Below are the code and all the weights of a small trained network. Each question names an input and a class and asks about switching units off, where a switched-off unit gives its printed mean instead of its output.

import numpy as np


def w(rows, s, z=0):
    codes = np.array(rows[::2]) - 128.0
    scale = np.full(codes.shape[1], s)
    scale[-1] = z or s
    return codes * scale


def f(y):
    return np.maximum(y, 0)


def log_softmax(a):
    a = a - a.max(-1, keepdims=True)
    return a - np.log(np.exp(a).sum(-1, keepdims=True))


def net(x, mask):
    res = np.array(x, float).reshape(1, 5) / 4 @ E
    y = f(res @ A[0][:, :-1].T + A[0][:, -1])
    res = res + np.where(mask, y, B[0][:, -1]) @ B[0][:, :-1]
    return log_softmax(res[-1] @ U[:, :-1].T + U[:, -1])


A, B = {}, {}
E = w([
[13,17,70,162,170],'x0',
[147,110,11,99,101],'x1',
[127,138,75,36,122],'x2',
[49,93,184,48,96],'x3',
[120,1,173,128,206],'x4',
],0.0071)
A[0] = w([
[92,166,161,224,153,191],'N1',
[157,68,177,197,188,88],'N2',
[128,52,159,5,162,116],'N3',
[83,69,123,158,144,148],'N4',
[137,148,119,127,246,56],'N5',
[170,45,190,195,162,155],'N6',
[113,80,74,108,121,44],'N7',
[254,134,124,163,89,253],'N8',
[202,133,137,38,198,192],'N9',
[104,79,184,87,128,95],'N10',
],0.015,0.0021)
B[0] = w([
[108,166,181,82,97,210],'N1',
[144,156,163,179,212,234],'N2',
[177,49,171,122,3,219],'N3',
[72,196,113,124,61,219],'N4',
[169,96,186,88,194,166],'N5',
[115,116,126,217,187,245],'N6',
[92,101,95,117,193,186],'N7',
[167,243,89,93,136,223],'N8',
[191,89,56,156,118,181],'N9',
[68,162,156,125,73,193],'N10',
],0.024,0.012)
U = w([
[217,214,74,12,98,175],'0',
[157,91,212,76,189,1],'1',
[125,63,91,97,175,194],'2',
[167,47,172,169,119,146],'3',
[110,177,255,203,178,129],'4',
[98,108,226,82,58,77],'5',
[65,126,51,178,175,121],'6',
],0.0073)

Each question gives the input, the list of numbers given to net, and the class t.
The units are the neurons (one row each of A and B). Each row of codes is followed by its name. A weight is (code - 128) times the scale printed after its matrix; where a second scale follows, it is the last column's (A, B and U).
mask holds one flag per neuron, in row order. A switched-off neuron (its flag False) gives its mean, the last column of its row in B, instead of its output. The means were averaged over made-up inputs and are rounded, as every weight is.
A unit's drop is (log p(t) with every unit on - log p(t) with that unit switched off) / (log p(t) with every unit on - log p(t) with every unit switched off).
The circuit of an input: a set's keep is (log p(t) with only the set's units on - log p(t) with every unit switched off) / (log p(t) with every unit on - log p(t) with every unit switched off). Starting from all 10 units, units are removed one at a time, each time the one whose removal leaves the highest keep (on an exact tie, the one counted first), for as long as the keep stays at least 0.8.
units of the circuit, in order: the units of the circuit, biggest drop first
most important unit: the unit with the biggest drop
k most important neurons: the k neurons with the biggest drops, biggest first
drop when u is switched off: that unit's drop, to one decimal
input [1,6,-6,8,-2], class 5: most important unit	N8
input [-3,2,3,-3,6], class 3: 2 most important neurons	N4, N1
input [2,2,-4,-2,-5], class 0: 2 most important neurons	N6, N2
input [2,6,-5,2,-2], class 6: units of the circuit, in order	N3, N1
input [4,7,-7,5,-8], class 2: 2 most important neurons	N8, N6
input [-7,-1,8,2,7], class 3: units of the circuit, in order	N9, N3
input [-4,-1,7,4,2], class 3: 2 most important neurons	N9, N8
input [-5,6,7,5,8], class 3: units of the circuit, in order	N9, N3
input [4,-8,5,3,4], class 5: 2 most important neurons	N3, N10
input [1,4,8,-3,4], class 2: 2 most important neurons	N7, N8
input [0,4,-6,7,-1], class 5: units of the circuit, in order	N8, N6
input [0,-3,-5,8,3], class 5: 3 most important neurons	N3, N10, N8
input [4,8,7,-2,-5], class 2: 3 most important neurons	N6, N4, N8
input [-1,-7,6,3,4], class 5: units of the circuit, in order	N3
input [2,5,3,3,0], class 3: 3 most important neurons	N8, N1, N3
input [8,1,1,-3,-8], class 6: 4 most important neurons	N8, N3, N7, N5
input [2,7,8,-6,6], class 2: 2 most important neurons	N7, N8
input [-1,0,0,6,7], class 5: 3 most important neurons	N3, N10, N4
input [-7,-7,1,3,7], class 3: 2 most important neurons	N3, N9
input [7,3,6,2,-8], class 6: units of the circuit, in order	N7
input [4,-2,4,-7,-3], class 0: drop when N2 is switched off	0.5
input [-5,-4,7,-5,5], class 0: drop when N8 is switched off	0.3
input [5,-4,1,7,4], class 5: drop when N3 is switched off	1.1
